Here is a tiny trained network, its code and every weight. The questions are about switching its units off for an input and a target symbol, where a switched-off unit gives its printed mean instead of its output.

import numpy as np


def w(rows, s, z=0):
    codes = np.array(rows[::2]) - 128.0
    scale = np.full(codes.shape[1], s)
    scale[-1] = z or s
    return codes * scale


def softmax(a):
    e = np.exp(a - a.max(-1, keepdims=True))
    return e / e.sum(-1, keepdims=True)


def log_softmax(a):
    a = a - a.max(-1, keepdims=True)
    return a - np.log(np.exp(a).sum(-1, keepdims=True))


def net(x, mask):
    ids = ['Ξαβδεζηστφ'.index(c) for c in x.split()]
    T = len(ids)
    res = E[ids] + P[:T]
    u = 0
    for l in range(3):
        r = res
        for j in range(2):
            rows = slice(2 * j, 2 * j + 2)
            q, k, v = (r @ M[l][rows].T for M in (Q, K, V))
            z = softmax(np.where(np.tri(T) > 0, q @ k.T / 2**0.5, -1e9)) @ v
            o = O[l][rows]
            res = res + np.where(mask[u + j], z, o[:, -1]) @ o[:, :-1]
        u += 2
    return log_softmax(res[-1] @ U[:, :-1].T + U[:, -1])


Q, K, V, O = {}, {}, {}, {}
E = w([
[32,226,247,48],'Ξ',
[129,160,158,216],'α',
[161,176,151,74],'β',
[74,144,75,44],'δ',
[81,155,129,102],'ε',
[49,99,150,114],'ζ',
[206,121,92,68],'η',
[7,137,207,192],'σ',
[162,45,132,96],'τ',
[93,160,80,112],'φ',
],0.016)
P = w([
[155,126,129,120],'0',
[147,162,110,146],'1',
[97,102,138,155],'2',
[157,135,190,118],'3',
[155,193,95,154],'4',
[81,96,143,161],'5',
[169,145,205,99],'6',
[158,212,105,160],'7',
[62,87,141,162],'8',
[133,168,250,137],'9',
[170,220,112,165],'10',
],0.021)
Q[0] = w([
[177,217,140,78],'0.h1',
[112,113,246,21],'0.h1',
[56,1,218,63],'0.h2',
[62,114,137,111],'0.h2',
],0.0084)
K[0] = w([
[168,193,151,117],'0.h1',
[132,129,140,3],'0.h1',
[106,55,67,117],'0.h2',
[103,131,99,109],'0.h2',
],0.019)
V[0] = w([
[148,15,90,145],'0.h1',
[127,91,38,1],'0.h1',
[59,25,62,179],'0.h2',
[231,47,57,154],'0.h2',
],0.0072)
O[0] = w([
[157,99,254,157,10],'0.h1',
[72,130,118,50,81],'0.h1',
[104,36,99,169,74],'0.h2',
[254,55,141,132,3],'0.h2',
],0.0076,0.0055)
Q[1] = w([
[107,124,163,111],'1.h1',
[138,113,197,95],'1.h1',
[80,153,196,98],'1.h2',
[86,252,77,57],'1.h2',
],0.012)
K[1] = w([
[196,130,183,60],'1.h1',
[137,102,100,70],'1.h1',
[152,50,159,2],'1.h2',
[192,182,30,39],'1.h2',
],0.0094)
V[1] = w([
[111,43,1,100],'1.h1',
[197,177,59,118],'1.h1',
[161,138,125,69],'1.h2',
[193,132,20,126],'1.h2',
],0.0093)
O[1] = w([
[132,192,251,86,3],'1.h1',
[110,197,222,196,200],'1.h1',
[101,10,56,113,214],'1.h2',
[153,104,174,126,193],'1.h2',
],0.011,0.0049)
Q[2] = w([
[227,2,45,102],'2.h1',
[253,255,246,119],'2.h1',
[223,189,178,113],'2.h2',
[158,29,46,243],'2.h2',
],0.0058)
K[2] = w([
[128,175,226,90],'2.h1',
[179,34,165,88],'2.h1',
[251,254,96,4],'2.h2',
[193,84,166,135],'2.h2',
],0.0069)
V[2] = w([
[111,88,148,164],'2.h1',
[99,172,166,116],'2.h1',
[113,165,124,109],'2.h2',
[159,101,144,254],'2.h2',
],0.0063)
O[2] = w([
[165,91,117,100,11],'2.h1',
[68,186,187,253,224],'2.h1',
[90,206,61,160,198],'2.h2',
[134,222,160,205,100],'2.h2',
],0.0064,0.0013)
U = w([
[60,178,155,12,3],'Ξ',
[241,196,57,213,211],'α',
[144,119,2,167,114],'β',
[76,48,67,84,2],'δ',
[149,69,110,128,168],'ε',
[78,239,93,111,31],'ζ',
[213,226,48,105,251],'η',
[143,254,181,108,146],'σ',
[163,64,181,192,144],'τ',
[134,118,82,174,197],'φ',
],0.0068,0.0053)

Each question gives the input, a string of symbols that net reads in full, and the target symbol t.
The units are the heads (2 rows each of Q, K, V and O). Each row of codes is followed by its name. A weight is (code - 128) times the scale printed after its matrix; where a second scale follows, it is the last column's (O and U).
mask holds one flag per head, layer by layer. A switched-off head (its flag False) gives its mean, the last column of its rows in O, instead of its output. The means were averaged over made-up inputs and are rounded, as every weight is.
A unit's drop is (log p(t) with every unit on - log p(t) with that unit switched off) / (log p(t) with every unit on - log p(t) with every unit switched off).
The circuit of an input: a set's keep is (log p(t) with only the set's units on - log p(t) with every unit switched off) / (log p(t) with every unit on - log p(t) with every unit switched off). Starting from all 6 units, units are removed one at a time, each time the one whose removal leaves the highest keep (on an exact tie, the one counted first), for as long as the keep stays at least 0.8.
units of the circuit, in order: the units of the circuit, biggest drop first
which heads matter: for each layer, one digit per head in row order, 1 if its drop is at least 0.15 and else 0, layers parted by /
drop when u is switched off: that unit's drop, to one decimal
input η ζ δ, target δ: units of the circuit, in order : [1.h2; 0.h2]
input δ ζ ε ε, target Ξ: which heads matter : 10 / 10 / 00
input τ η δ α ε δ, target δ: which heads matter : 10 / 01 / 00
input δ φ β σ, target Ξ: units of the circuit, in order : [0.h1; 1.h1]
input α α φ Ξ δ Ξ α σ β, target β: which heads matter : 01 / 10 / 00
input τ τ δ ε σ τ φ ζ, target β: which heads matter : 10 / 11 / 00
input Ξ β ε φ η α Ξ δ, target ζ: which heads matter : 01 / 00 / 10
input δ ε ζ ζ ζ Ξ δ ζ Ξ τ, target Ξ: units of the circuit, in order : [1.h1; 0.h1]
input φ φ δ δ φ, target σ: which heads matter : 00 / 10 / 00
input δ η σ σ ε, target β: units of the circuit, in order : [1.h1]
input φ σ α δ φ ζ, target ζ: which heads matter : 01 / 01 / 00
input η β β δ φ δ φ ζ δ Ξ ε, target ζ: which heads matter : 11 / 00 / 00
input δ α ζ τ, target Ξ: units of the circuit, in order : [1.h1; 0.h1]
input ζ σ σ α σ η δ Ξ α Ξ, target Ξ: which heads matter : 10 / 10 / 01
input ε δ φ φ ε α δ δ δ σ, target Ξ: units of the circuit, in order : [0.h1; 1.h1; 2.h1]
input η σ δ ζ ζ τ σ φ, target β: which heads matter : 11 / 11 / 00
input Ξ φ ζ δ ζ ζ Ξ α σ τ, target β: which heads matter : 11 / 10 / 00
input Ξ τ δ Ξ Ξ β β τ η Ξ ζ, target ζ: units of the circuit, in order : [0.h2]
input ε ζ α τ δ, target α: which heads matter : 11 / 00 / 01
input β φ τ Ξ δ, target ζ: which heads matter : 01 / 01 / 00
input δ φ τ ζ η δ δ ζ τ, target τ: which heads matter : 01 / 00 / 00
input Ξ α ε δ, target β: which heads matter : 01 / 10 / 00
input φ η σ τ, target σ: units of the circuit, in order : [1.h2; 1.h1]
input Ξ σ φ φ, target β: units of the circuit, in order : [1.h1; 0.h2]
input ζ η ε β α η η τ τ, target τ: units of the circuit, in order : [0.h2; 0.h1]
input ζ δ φ η β φ φ Ξ α δ Ξ, target ζ: units of the circuit, in order : [0.h2; 0.h1]
input δ ε τ δ δ σ, target σ: units of the circuit, in order : [1.h2; 1.h1; 0.h2]
input δ δ ζ ζ σ δ σ τ, target β: drop when 1.h2 is switched off : 0.2
input α β σ Ξ α ε σ φ β, target β: drop when 0.h1 is switched off : 0.2
input φ ε σ τ δ δ σ δ η ζ δ, target β: drop when 1.h1 is switched off : 1.7
